In the rows, zero is written as 128.
Each row has a class, written after it.
[126 166 168 166 216 160 119 105 129 134 156 123 142 180 161  86 128 135
 130  94 144 140  83 195  66 148  97 154  99  83 159 124 131 144  85  62
 133 133 112]
j_669
[ 88 181 152 111 108 138 127 164 125 104 171 117  62 136 138 164 120  92
 126  92 143  73 163 101  95 124 102 148  95 149 165  87 161  82 115 106
 122 132 141]
j_974
[133 166 162 169 230 177 113 112 123 141 141 127 153 174 150  83 119 133
 125 108 160 134  72 202  70 136  94 153 106 101 172 105 147 146  90  63
 141 132 122]
j_986
[ 86 197 145 110 121 135 146 149 128 132 174 135  59 155 144 154 133 108
  92  87 145  90 168 107 120 129  88 137  78 166 185 118 149  99 109  90
 118 123 138]
j_388
[ 85 182 138 110 124 156 129 174 122 123 156 147  74 155 137 143 124 115
 100  98 156  63 152 122  84 121  80 154  94 159 186  80 156  97 131  82
 102 139 147]
j_986
[109 135  98 139  67 157 144 138 118 191 142 143 164 103 106 110 149  79
  48 134 153 149 146 148 129  78 111 183  96 168 123 167 149 129 124 135
  89 146 118]
j_281
[145 167 174 172 214 161 113 130 117 135 138 119 135 165 152 109 124 132
 152 113 144 162  74 198  66 152  94 146 115  93 180 124 145 145  80  78
 163 132 109]
j_578
[136 154 169 172 212 158 123 129 125 137 155 124 155 170 137  97 123 147
 135 113 146 166  79 195  66 133  93 138 113 105 174 138 133 139  73  85
 151 129 119]
j_281
[101 131  89 128 109  91 148 126 173 116 135 129 134 141 112 170 134 110
  70 115 115 126 135 141 134 116 181 130 204 143 147  92 131 116 130 157
 104 118 141]
j_994
[ 91 177 138 107 124 139 129 156 132 141 173 127  64 138 125 153 124 114
  86  83 136  91 175 116  82 125  84 151  87 148 174  95 148 104  99  88
 113 135 136]
j_78
[145 150 153 161 222 165 107 109 130 137 155 115 140 166 142  96 119 129
 118  98 137 164  97 205  59 147  96 150 115  87 160 113 135 142  72  73
 145 127 117]
j_78
[117 127  68 119 131  98 134 125 163 128 140 106 125 124  83 176 130  98
  76 112 104 119 151 120 107 121 173 136 207 133 136  93 120 119 109 154
  94 134 136]
j_78
[128 149  98 138 148 157 152 192 123 152 160 107 123 128 110 134 122 126
  49 124  40 123 121 123 132 136 171 162 123 172 123 147 113  78 105 105
 141 150 130]
j_850
[102 127  95 123 101  92 148 123 159 108 132 131 128 139 112 172 133 105
  79 116 113 118 135 134 134 124 186 130 189 143 143  83 127 114 129 160
  99 117 133]
j_994
[136 160 162 172 208 160 131 108 143 145 150 125 153 172 162  93 126 122
 113 109 142 160  76 206  80 138 103 145 108 101 171 112 150 140  95  82
 149 116 124]
j_994
[ 92 195 135 118 127 151 135 134 121 120 171 130  67 160 160 147 140  93
 100  90 148  99 176 114 104 134  94 144  90 174 198 115 150  93 118  88
 115 123 149]
j_388
[ 94 189 153 119  90 132 128 159 133 147 165 128  64 145 133 153 133 104
  99 101 154 100 155 126  94 129  80 149  75 158 184  90 167 101 110  97
 126 131 129]
j_834
[112 144  78 121  90  81 133 124 156 133 134 104 121 134  83 171 137  94
  93 125 120 127 136 122 121 127 181 135 191 144 148  92 135 123 125 164
 116 128 123]
j_834
[102 133  93 127 121  86 138 118 167 120 142 117 123 148 104 180 131 103
  98 103 110 110 136 124 114 124 176 133 203 128 141  94 117 113 121 149
  79 137 131]
j_669
[ 88 174 139  95 123 138 119 156 129 129 174 134  78 135 127 148 125 123
  86  83 138  91 176 124  79 126  86 158  94 148 185  95 143 101 103  85
 114 141 137]
j_78
[150 164 172 166 203 166  96 114 124 139 139 110 141 167 135  83 127 120
 126 109 159 160  78 208  79 134  96 150  97  93 185 102 163 134  74  66
 162 130 110]
j_834
[120 169  93 133 148 156 171 162 122 156 152 119 110 120 116 125 118 135
  53 119  67 120 135 115 143 106 173 176 134 190  89 163 100  88 106 114
 140 161 128]
j_700
[ 92 199 140 116 129 143 134 143 126 109 169 139  65 157 152 153 137  89
 101  84 147  97 173 110 101 136  90 146  88 171 199 113 155  96 115  89
 115 123 147]
j_388
[121 128  78 151  88 157 148 121 120 178 142 134 157 103 117 118 145  77
  48 135 148 128 153 147 133  76 126 178 124 168 114 165 146 147 133 121
 106 143 117]
j_11
[125 163  90 130 128 165 169 188 112 164 147 120  98 122 123 126 133 120
  67 127  60 103 137 122 110 125 161 178 132 187 117 155 122  96 106 112
 153 163 117]
j_578
[148 167 167 173 219 162 124  92 120 148 157 110 149 166 151 103 114 135
 129 104 156 163  65 194  85 147 101 139 118  90 171 118 134 140  81  74
 154 123 117]
j_700
[135 157  90 104 165 161 159 188 120 149 153 117 112 116 106 114 121 128
  57 114  54 119 146 113 111 115 160 170 114 179  88 153  89  97  99  94
 149 152 131]
j_78
[134 163 100 136 144 160 166 199 110 143 139 118  96 117 106 141 130 114
  66 123  54 106 130 110 115 123 170 168 130 187 117 152 116  95  94 114
 150 158 120]
j_578
[107 147  95 134  58 148 124 122 133 195 125 132 149 105  97  96 147  75
  54 128 158 134 138 154 120  92 109 182  97 155 116 150 169 130 143 131
 117 142 105]
j_834
[ 87 177 153 101 115 143 125 170 116  98 167 127  71 142 134 157 118  94
 120  96 143  76 162 107  84 125 105 148 103 152 172  94 153  79 118  94
 116 141 144]
j_974
[136 158  95 132 141 160 166 207 106 143 137 119  85 123 112 144 132 109
  69 125  52 111 137 102 124 118 161 170 127 196 112 148 115  90  87 120
 150 157 121]
j_578
[ 85 200 137 116 132 148 140 139 129 113 173 135  67 158 162 147 143  98
  97  89 147 100 169 117  94 134  95 150 101 174 202 112 157  93 111  89
 112 131 151]
j_388
[102 134 105 132  69 142 132 115 128 186 134 142 158 114 120 103 142  80
  63 122 144 148 140 157 135  93 129 196 112 135 115 145 144 126 140 122
  83 152 100]
j_669
[138 155 153 163 209 159 107 116 129 147 161 110 163 175 143 103 118 129
 123 109 129 159  74 193  81 166 100 141 115  83 185 123 141 132  89  60
 142 127 121]
j_850
[130 155 107 137 155 161 178 199 132 143 146 133 117 127 128 120 130 119
  42 124  54 124 111 127 115 113 164 171 118 189 110 138 115  86 107 117
 147 138 133]
j_994
[142 154 150 171 199 160 126 117 123 140 165 121 148 172 139  97 124 135
 129 111 139 146  95 193  73 143  98 138 105 107 168 139 135 142  82  90
 145 127 118]
j_281
[130 174 101 120 156 160 162 177 123 153 142 122 104 121 128 132 127 117
  82 120  56 109 151 110 116 121 167 171 126 200 118 155 111  94 101 103
 156 161 130]
j_578
[ 89 185 152 123  90 130 124 148 143 155 162 126  61 143 128 154 131 105
 101  98 155 102 157 122  90 118  81 154  86 160 193  88 171  97 107 100
 119 135 125]
j_834
[120 133  79 118 129 106 135 134 154 117 127 124 134 138  95 174 124  98
  92 124 122  93 131 122 130 119 174 132 198 143 140  75 124 116 131 148
  84 131 138]
j_986
[ 98 176 151 118  86 131 121 159 129 140 154 131  51 145 123 154 131 105
 105  98 150 100 162 118 100 118  84 147  75 158 179  91 157  98 114 102
 119 129 128]
j_834
[127 155  94 131 145 162 174 196 128 134 141 133 113 124 122 117 127 119
  38 119  55 115 126 120 131 113 166 165 115 190 109 144 113  87 110 119
 142 134 128]
j_994
[141 156 161 164 226 159  97 105 130 143 161 107 166 174 145  96 114 136
 130 105 124 165  78 201  93 162 106 141 116  81 194 121 147 131  80  56
 154 135 121]
j_850
[120 175 100 125 156 160 175 161 120 156 149 124 110 119 117 124 119 127
  56 116  71 117 135 114 136 108 172 168 128 192  92 163 101  93 105 102
 142 157 131]
j_700
[ 86 174 142 112  97 150 142 162 113 131 178 141  85 147 124 146 129 121
  87  94 147  69 172 117  86 118  87 144  83 169 192 117 146  93 114  83
 108 144 147]
j_281
[141 175 151 175 228 164 126  90 122 145 150 118 135 183 158  91 127 113
 115 100 145 154  89 196  90 146 105 145  95 106 162 139 136 137  82  79
 146 115 112]
j_388
[156 158 163 189 232 157 125 115 118 125 155 118 145 168 156 105 119 140
 130 115 151 160  77 213  65 130 113 150 125  92 179 119 133 151  86  67
 161 124 116]
j_11
[104 124  90 120 109  85 126 126 152 120 152 108 145 139  97 186 126 114
  92 118  96 115 124 125 129 159 178 123 188 126 158  95 122 111 122 148
 100 130 131]
j_850
[ 89 174 143 105 123 146 128 167 122 120 152 151  76 148 138 151 123 114
 100 100 152  63 156 112  94 124  89 154  89 162 184  73 148  98 127  94
  98 135 146]
j_986
[137 157  97 113 147 157 175 176 127 160 149 133 125 126 135 102 120 124
  50 126  54 122 131 123 143 121 168 168  99 190 110 141 108  90 117 116
 160 136 128]
j_994
[152 155 173 164 200 164 124 123 113 136 162 121 153 167 144  97 118 143
 141 103 145 154  81 196  75 144  94 133  87 102 175 130 125 136  81  79
 158 120 120]
j_281
[102 135  90 132  87 152 123 137 124 162 130 130 150  99 109 114 135  63
  70 130 144 131 145 145 128  80 128 192 124 146 103 153 155 111 131 147
  92 150 108]
j_974
[101 135 107 137  71 142 135 114 135 189 135 140 149 118 123 107 145  87
  62 117 148 142 135 154 129  89 123 191 108 134 106 145 139 127 139 124
  76 144 104]
j_669
[ 91 177 161 107 105 133 147 157 142 139 169 146  73 151 158 158 126 106
  94  92 138 101 158 126 113 124  90 144  75 165 183  80 156  95 118 100
 121 119 141]
j_994
[115 141  90 114 113  95 142 143 149 120 131 117 115 127  99 199 137  97
  99 117 110 109 144 108 124 131 174 127 205 150 164  98 129 123 102 153
  99 134 129]
j_578
[ 80 185 146 113 119 150 115 158 125  85 173 123  82 137 146 161 122  89
 120  91 147  81 175 113  84 127 104 153 116 160 189  97 164  78 115  95
 113 144 153]
j_974
[ 94 200 146 125 129 146 136 140 136 115 172 140  67 155 163 156 137  93
  95  86 144 101 172 121  93 140  98 150  88 169 202 109 155  91 118  93
 110 118 146]
j_388
[114 155  73 127 138  93 150 110 154 117 139 113 110 144 100 175 141  88
  81 110 113 107 142 114 132 122 183 131 187 147 147 111 122 114 119 160
  89 125 137]
j_388
[129 161  87 125 144 160 169 180 119 175 170 104 122 131 123 113 126 126
  56 130  41 118 119 121 124 148 166 165 117 169 120 147 117  88 116  94
 159 149 127]
j_850
[152 165 173 166 203 161  97 111 128 138 147 113 143 170 139  90 124 124
 127 104 156 162  77 212  73 145  97 143  98  93 186 108 152 136  79  70
 163 122 111]
j_834
[ 82 185 156 120 115 144 134 149 138 113 161 144  86 147 153 149 131 104
  82  93 150 106 159 130  95 121  98 148  97 167 210  81 169  90 121  88
 111 125 154]
j_994
[111 148  71 120 126  90 152 114 147 129 145 111 118 148 109 176 139  85
  96 114 114 117 141 111 133 133 169 128 184 152 146 114 118 120 121 165
 107 120 130]
j_388
[136 157  87 161 165 162 178 188 113 131 149 121  96 126 119 141 125 115
  48 125  62 115 139 126 109  95 176 178 143 196 113 151 108  96  98 108
 142 155 131]
j_11
[110 140  98 107  95 153 116 135 128 180 134 140 162 102  96  97 136  89
  39 114 152 155 156 162 123  83 115 188 107 141 117 149 142 127 130 104
 103 146 115]
j_78
[121 159  87 125 152 166 166 187 125 150 157 104 109 128 127 116 119 102
  86 130  61 108 141 110 102 113 170 172 149 179 100 150 119  78 117 116
 158 152 131]
j_974
[ 77 189 145 117 132 159 127 157 130 111 158 141  77 152 146 146 130 112
 105  95 160  75 156 120  79 121  89 150 110 170 198  79 163 100 124  78
 103 141 156]
j_986
[120 141  85 138  97 146 137 133 117 163 134 144 160 106 103 113 138  87
  47 130 161 139 148 160 136  66 126 182 124 154 125 163 144 142 141 111
 104 149 121]
j_11
[ 94 199 138 121 130 147 134 141 125 116 174 126  71 161 156 156 137  89
  97  89 146 100 172 120  98 131 102 148  99 173 206 105 154  84 119  87
 112 131 155]
j_388
[128 162  92 117 168 157 158 193 122 117 147 109 105 118 113 115 117 109
  90 125  50  98 146  94 120 109 181 171 134 182  75 159 106  81 111 116
 161 156 137]
j_974
[103 131  96 117 121  79 139 125 153 106 135 124 124 145 111 177 131  95
 113 111 104 113 144 113 129 140 173 131 182 132 123  97 109 126 121 157
  99 130 126]
j_669
[143 174 167 166 222 171 108 116 118 134 142 117 136 164 153 108 126 122
 135 101 146 146  89 203  72 144  95 148 112 103 193 119 155 139  69  69
 155 140 114]
j_578
[105 137  95 133  85 166 127 133 126 183 123 147 158 113 115 105 141  80
  56 134 162 138 130 156 136  78 113 192 115 163 117 132 158 127 137 127
  78 148 115]
j_986
[103 196 143 113 132 147 134 135 121 109 172 139  65 161 162 154 137  88
 104  86 146  98 171 123 103 142  96 146  81 166 197 104 149  93 115  92
 108 122 147]
j_388
[145 151  87 157 162 166 177 190 104 131 153 123 107 128 118 132 125 121
  41 129  67 115 130 129 116  99 172 173 133 193 107 156 103  98 101 102
 145 153 135]
j_11
[111 146  85 129  98  90 127 123 158 122 131 114 126 134  86 165 134 106
  83 121 125 127 135 140 115 127 181 132 193 137 154  97 133 119 128 153
 109 127 127]
j_834
[ 85 177 145 113 107 131 131 163 133 151 184 126  77 149 138 164 125 120
  98  97 124  95 149 117 108 147  79 143  82 144 189 102 154  94 113  84
 112 135 137]
j_850
[129 167 114 110 158 154 169 200 110 123 146 128 108 130 121 114 127 124
  78 111  53 115 130 107 128 120 171 164 104 174  80 161  79  98 114  89
 141 151 128]
j_669
[116 137  99 142  48 154 121 121 127 200 118 132 149  99 100 100 150  65
  53 140 160 153 138 160 128  87 115 188  95 149 121 143 169 126 140 136
  95 142  98]
j_834
[ 74 181 155 114 109 142 132 155 133 122 170 138  76 154 149 149 135 115
 102  79 151  74 165 122  84 126  92 151  93 140 181 100 143  98 126  71
  89 140 141]
j_669
[101 129  79 125  96  92 149 127 146 118 148 125 135 134  89 171 133 116
  90 120 115 109 148 122 117 120 173 129 195 152 148 117 120 118 120 159
 102 138 137]
j_281
[138 155 168 163 202 160 125 108 138 133 147 130 157 167 160  87 126 128
 110 105 148 150  77 204  88 138 100 143  99  99 167 111 149 141  94  78
 151 112 121]
j_994
[100 129  88 123 122  90 127 125 153  90 142 103 128 135  98 179 121  97
 122 115 111 102 140 119 107 125 193 130 221 130 131 101 122 107 125 164
 112 135 134]
j_974
[101 141  73 126 128 101 133 133 166 121 131 124 136 137  93 176 125 109
  83 118 126  96 132 129 119 112 171 139 216 146 152  83 132 116 128 153
  77 138 136]
j_986
[ 91 141 107 122  91 143 135 115 136 187 135 143 158 114 125  99 147  86
  68 115 141 128 146 149 127  92 120 184 107 147 107 156 142 134 136 120
  93 152 106]
j_669
[155 146  86 137 145 155 183 195 102 140 151 131 102 122 118 125 122 127
  54 136  62 111 132 116 124 109 170 169 119 184  94 156  93 110 116 108
 155 140 122]
j_11
